Each row is followed by its class.
0.780	-3.228	-1.408	1.609	2.984	-0.288	0.717	0.294	-1.362	2.088	1.724	-1.135	-0.555	2.644	-2.523	2.051	2.857	6.364	0.716	1.387	-1.569	2.539	0.147	-1.630	0.605	-0.500	0.971	-0.750	0.328	-0.365	0.320	0.271	-2.523	3.982	1.724	3.025	0.558	2.312	-0.715	-3.407	1.788	-1.484	0.183	-0.493	0.481	0.983	-1.034	-0.075	3.268	-1.371	-1.480	0.520 -> turuf
0.907	-3.394	-2.673	0.334	-0.603	-1.245	-0.577	1.317	-2.133	0.132	3.037	-0.393	1.697	3.600	-1.426	2.932	2.019	7.383	-2.010	1.639	-0.020	1.409	-0.529	-0.537	2.005	-3.343	2.857	0.514	1.823	1.657	1.793	1.504	-2.648	2.548	0.138	2.128	2.526	3.079	-0.169	-2.148	4.679	-0.839	2.349	-1.029	0.820	0.634	-0.389	3.837	2.870	-1.429	-1.311	-0.772 -> mip
0.235	-2.981	-1.822	0.180	-1.191	0.007	0.347	0.869	0.279	1.834	1.536	0.739	0.903	3.451	-1.714	3.127	1.020	4.945	-2.085	-0.190	0.391	1.895	0.097	-2.209	3.509	-1.849	1.293	-1.534	1.756	1.250	0.771	1.844	-1.762	1.964	0.363	3.325	0.411	3.922	-1.172	-4.334	1.843	-1.005	1.490	-1.260	-0.350	-0.313	0.296	0.306	3.464	-2.266	-2.417	-0.099 -> mip
0.481	-0.060	-1.254	-0.335	-2.106	0.439	0.686	-2.833	2.041	5.803	0.287	1.877	3.142	-2.565	-1.887	1.700	0.731	1.378	-0.551	-1.027	2.099	-1.125	-0.212	-2.220	-4.906	0.388	0.719	0.653	0.198	2.275	-3.993	-0.426	-1.008	0.876	-1.466	2.055	1.933	-1.114	1.410	1.092	0.712	0.161	1.571	-0.372	0.844	-0.810	-0.350	-0.732	2.427	-2.017	-3.356	2.205 -> zugum
0.201	-1.096	-0.874	0.377	-1.443	0.858	0.089	-1.527	1.359	-0.502	-1.031	2.053	1.666	-0.533	-1.851	1.998	2.264	1.572	-0.584	-0.068	0.070	-1.320	-0.409	-1.858	-0.790	0.356	-0.509	-0.479	3.015	1.526	-2.067	-0.228	-0.128	0.310	-0.672	0.044	2.281	0.900	1.079	0.060	1.448	1.232	-0.502	-0.073	0.283	-0.724	-0.014	0.000	1.879	-1.607	-1.756	1.949 -> mip
0.937	-2.507	-1.175	-0.090	-4.262	-0.213	0.626	-2.741	2.342	-0.915	-1.017	2.774	0.783	-1.120	-2.696	2.604	2.524	1.461	-0.893	-0.710	0.587	-1.175	-0.150	-3.191	1.243	-0.420	1.058	-0.276	2.722	2.223	-3.934	-0.441	-2.231	1.106	-0.509	1.124	1.386	1.025	1.680	-0.947	1.966	0.429	-0.368	-0.691	1.180	-1.189	-0.384	0.498	3.403	-1.960	-1.414	3.527 -> mip
0.105	-0.745	-1.184	-0.102	-1.643	1.603	1.174	-2.317	1.304	-1.465	0.871	0.898	-0.006	-1.756	-1.693	3.007	1.966	4.335	-1.223	-0.743	1.857	-1.657	-0.994	-2.506	-2.500	-1.365	0.172	-0.862	1.870	0.671	-1.086	2.019	-0.554	0.688	-0.724	1.266	1.734	2.273	0.431	-1.293	1.027	-2.110	1.445	-1.046	0.304	-0.845	-0.206	0.196	4.416	-1.729	-2.758	-0.360 -> mip
1.542	-1.870	-0.894	0.979	-0.414	0.071	0.472	-2.177	0.514	0.003	-0.100	-0.098	0.311	-0.052	-1.667	1.323	2.568	2.995	1.097	1.451	-1.616	2.236	0.235	-1.854	-1.522	1.162	0.360	-0.849	-0.216	1.193	-3.749	-1.852	-1.872	3.583	1.623	1.686	0.909	-0.972	0.976	-0.586	2.521	-0.657	-1.077	-0.376	1.217	0.197	-1.456	0.166	1.405	-0.081	-1.535	3.742 -> turuf
0.820	-3.046	-0.098	0.455	1.023	-0.949	0.184	-1.000	-0.588	-0.662	2.074	-1.022	-1.291	1.215	-1.661	2.009	0.975	4.657	-0.046	1.022	-2.668	1.604	-0.185	-1.354	-2.499	-1.654	1.584	-0.519	1.099	0.148	0.122	0.205	0.113	3.286	2.132	1.172	1.032	2.696	0.618	-3.787	2.189	0.083	0.290	-0.989	0.166	-0.264	-1.437	0.953	3.812	-1.057	-2.332	3.446 -> turuf
0.870	-0.936	0.593	-0.067	-0.057	0.829	1.539	-2.120	-0.536	0.961	0.721	-0.432	0.392	-0.433	-1.596	0.766	1.299	4.518	-0.488	1.204	-0.862	0.487	-0.360	-2.843	-1.357	0.637	0.843	-1.342	0.705	0.998	-3.119	-0.875	-1.714	2.653	1.538	2.593	0.942	1.949	0.640	-3.183	1.288	-3.351	0.204	-0.413	0.679	-0.667	-0.975	-1.019	2.505	-1.113	-1.932	1.515 -> turuf
0.093	-0.260	-1.075	0.778	0.553	1.386	0.763	-4.040	1.600	-1.357	-0.087	1.751	0.847	-1.712	-1.958	2.615	2.706	1.137	-0.034	-1.212	-0.042	-0.359	-0.942	-2.536	-5.468	0.080	-0.451	1.587	0.263	1.476	-2.769	-1.455	-1.060	1.288	-0.908	1.805	1.196	0.655	2.352	0.993	0.345	-0.198	0.981	-0.505	0.488	-0.742	-0.421	-0.440	3.191	-1.953	-2.926	2.728 -> zugum
1.659	-3.552	-0.708	1.024	-0.206	0.257	0.993	-1.226	-1.782	0.641	0.111	0.728	0.850	1.327	-2.885	3.352	3.233	4.427	-0.920	1.249	-1.918	1.092	0.754	-2.072	1.055	-0.599	0.893	-1.507	1.542	1.767	-0.319	-0.191	-1.424	3.101	1.467	2.925	1.205	2.490	-0.370	-4.077	2.942	0.721	0.013	-0.539	0.195	-0.182	-1.582	-0.772	3.222	-0.099	-0.917	1.913 -> turuf
0.197	-1.483	-1.628	0.201	-0.669	2.403	1.713	-3.431	-0.646	0.189	1.420	-0.051	1.785	-0.828	-3.213	2.337	2.902	5.765	-0.829	0.601	0.371	1.161	-0.258	-2.577	-5.076	-0.188	1.193	-0.536	-0.812	1.173	-2.986	-0.038	-1.937	3.259	0.273	2.699	2.729	1.346	0.797	-1.156	2.216	-1.887	0.118	-1.084	1.069	0.439	-0.486	-0.089	4.057	-1.676	-2.791	2.106 -> zugum
0.875	-2.325	-0.730	-0.078	-0.446	0.466	1.286	-2.166	0.280	0.501	0.078	0.504	-0.145	-0.328	-2.192	2.301	2.503	2.794	-0.241	0.019	-1.325	0.930	-0.049	-3.209	-1.401	0.775	0.077	-1.558	0.846	1.406	-1.876	-0.539	-0.761	2.598	0.426	3.397	0.405	1.245	0.686	-3.451	1.501	-0.231	-0.429	-0.226	-0.175	-0.284	-1.339	-1.959	3.096	-2.152	-2.249	3.156 -> turuf
1.387	-2.481	-1.145	1.108	0.979	0.305	1.885	-0.911	-1.231	-0.334	1.079	0.238	0.129	1.014	-2.346	1.950	2.619	5.484	-0.388	0.889	-2.806	1.852	0.660	-1.839	-1.676	-1.652	1.118	-0.871	0.083	0.209	-0.081	0.059	-1.083	2.967	1.175	0.858	0.906	2.575	-0.206	-2.746	2.784	-0.777	0.149	-0.766	-0.519	-0.054	-1.553	0.443	3.302	-0.679	-1.211	2.211 -> turuf
0.523	-3.697	-2.468	0.858	-1.279	-1.083	-2.020	0.091	-1.176	-0.838	1.306	0.012	0.422	3.150	-3.151	4.866	4.470	5.406	-1.780	1.145	0.506	1.068	-0.099	-1.029	1.139	-3.607	2.171	1.367	1.428	2.861	-0.801	1.041	-2.125	2.386	-0.172	1.772	3.546	2.665	0.417	-1.638	3.465	-0.358	-0.048	-0.976	0.839	0.192	-0.641	2.981	3.963	-1.765	-1.152	1.283 -> mip
0.932	-1.467	-0.381	1.156	2.294	0.569	1.619	-2.705	-0.492	0.936	-0.154	-0.188	0.361	0.232	-2.209	1.196	3.968	2.612	0.232	0.608	-1.186	0.013	-0.383	-3.045	-2.446	1.320	-0.604	0.566	-0.846	2.178	-1.368	-1.475	-1.421	1.931	0.570	3.185	1.484	1.687	0.987	-1.613	1.129	-0.233	0.598	0.092	0.773	-0.700	-0.872	-1.711	3.330	-2.007	-1.370	1.244 -> turuf
-0.739	-1.033	-0.905	-0.096	-2.539	0.759	0.596	-2.361	2.958	1.589	-1.790	3.310	2.822	-1.281	-2.460	2.910	2.774	0.207	-0.944	-1.843	1.787	-1.314	-0.789	-3.237	1.053	1.154	-0.361	-0.521	3.365	3.589	-3.461	0.278	-1.393	-0.435	-1.903	3.230	1.760	-0.386	1.461	-1.490	-0.264	1.199	1.844	0.238	-0.121	-1.018	-0.327	-3.495	3.825	-3.730	-4.139	1.082 -> mip
0.636	-2.864	-2.144	0.138	-2.261	0.464	0.604	-0.773	-0.394	0.642	1.603	0.630	1.199	1.423	-3.462	3.116	2.616	6.790	-1.508	2.018	0.900	0.938	0.334	-2.579	0.368	-1.930	1.960	-0.493	0.586	0.789	-2.408	1.111	-2.258	3.068	0.874	1.827	2.232	1.746	-0.123	-2.377	2.990	-1.680	0.087	-1.544	1.248	-0.212	-0.301	2.267	4.429	-1.301	-1.883	1.110 -> mip
-0.102	-0.809	-1.955	0.141	-0.166	0.353	0.919	-1.598	-1.935	0.165	0.614	0.943	1.741	-0.444	-1.297	1.667	1.721	3.366	0.011	0.218	0.095	-0.978	-0.670	-2.183	-5.151	-0.601	0.728	0.500	-0.289	2.129	-1.604	0.079	-0.924	2.049	-0.714	2.057	2.944	1.206	1.427	-0.356	2.065	-0.392	0.210	-0.667	0.617	-0.306	-1.012	-0.460	2.473	-1.286	-1.753	0.804 -> zugum
-0.661	-1.029	-0.941	0.455	-0.426	0.463	1.665	-3.888	0.041	-0.212	0.519	0.468	1.184	-0.789	-5.313	2.513	2.318	3.249	-1.080	-0.421	-0.507	0.692	-0.371	-1.964	-6.535	-0.670	0.639	0.450	-1.708	1.595	-2.197	0.539	-1.148	2.556	-0.456	3.461	2.280	1.541	0.988	-1.359	1.401	-0.945	0.249	-1.706	1.078	-0.460	-0.341	-1.099	3.448	-0.825	-3.362	2.645 -> zugum
0.943	-3.068	-1.141	1.089	1.368	-0.283	1.357	-1.016	-0.579	0.750	0.953	-0.011	-1.000	2.409	-3.769	2.927	3.967	5.859	-0.644	1.516	-2.607	2.067	0.871	-2.354	-0.083	-1.516	0.802	-0.172	-0.065	0.931	-0.895	-0.496	-1.991	3.880	1.773	2.599	0.470	2.472	-0.258	-3.562	2.564	-1.137	-0.662	-1.067	0.713	-0.002	-1.737	-0.317	4.323	-1.332	-1.122	2.506 -> turuf
1.350	-1.842	-1.186	0.467	0.215	0.426	1.135	-1.499	0.498	0.606	-0.075	0.723	0.923	-0.177	-2.578	1.618	3.383	3.335	0.163	1.525	-1.174	0.799	-0.088	-1.841	-0.912	0.737	0.287	0.138	0.319	1.265	-2.230	-0.744	-1.183	2.701	1.088	1.243	1.788	1.767	0.240	-0.188	2.248	-0.288	-0.892	-0.165	0.447	-0.473	-1.700	-1.034	2.700	-1.477	-1.614	3.111 -> turuf
0.725	-2.201	-1.893	0.591	2.214	0.235	1.075	0.653	-0.853	0.110	1.716	-0.510	0.278	1.652	-2.005	2.898	2.517	5.816	-0.503	2.067	-1.680	2.128	-0.315	-1.138	-1.906	-0.692	1.107	-0.543	0.146	-0.087	-0.512	0.539	-1.104	1.972	0.993	1.561	1.740	5.181	-0.381	-2.482	1.608	-1.164	0.565	-0.563	0.297	0.187	-1.344	0.712	2.136	-0.814	-1.887	0.871 -> turuf
-0.080	-0.323	-1.793	1.208	1.157	0.930	0.658	-3.470	0.716	-0.626	-1.325	1.463	2.434	-2.328	-3.741	2.360	3.880	2.183	2.555	-1.038	-0.247	-0.484	-0.535	-2.416	-6.838	0.146	0.581	1.369	-0.244	1.727	-3.251	-0.474	-0.669	1.745	-1.488	1.674	2.009	0.638	2.035	1.324	0.642	0.339	0.208	0.187	1.003	-0.610	-1.421	-0.864	3.893	-2.009	-2.897	3.110 -> zugum
-1.688	0.137	-1.033	0.639	1.188	1.949	2.530	-4.175	0.988	0.655	-1.907	1.908	-0.288	-1.893	-2.379	3.049	2.037	0.150	0.178	-2.704	-1.669	-0.180	0.276	-2.398	-5.223	1.991	-0.894	-0.627	1.450	2.117	-2.378	-0.351	0.428	1.075	-0.692	2.842	0.144	0.513	0.857	-2.545	-0.707	-0.198	1.832	-0.219	-0.571	-1.268	-0.896	-3.223	3.189	-1.506	-2.919	3.186 -> zugum
1.305	-1.345	-1.098	0.713	-1.512	1.014	1.753	-2.818	-0.133	1.692	0.126	1.171	0.599	-0.404	-3.621	2.850	2.936	4.598	-1.007	0.611	-0.579	0.052	-0.549	-2.336	-2.856	0.744	0.221	-1.445	1.156	1.981	-2.147	0.267	-1.324	2.311	0.384	2.145	1.365	1.996	0.586	-1.979	2.224	-1.658	0.200	-0.414	1.035	-0.564	-0.401	0.089	3.293	-0.699	-2.346	2.269 -> zugum
0.925	-2.685	-2.098	0.081	1.462	-0.518	-0.030	0.024	-0.513	-0.144	1.290	1.029	3.005	1.805	-2.434	3.200	2.989	6.126	-1.570	2.766	0.724	-0.188	-0.051	-0.990	0.763	-2.413	2.017	0.265	0.433	1.732	3.124	0.926	-1.495	1.490	0.959	0.451	3.730	3.827	0.075	-1.503	3.969	-0.410	-1.415	-1.968	1.407	-0.030	-0.338	2.816	3.017	-0.798	-1.812	0.999 -> mip
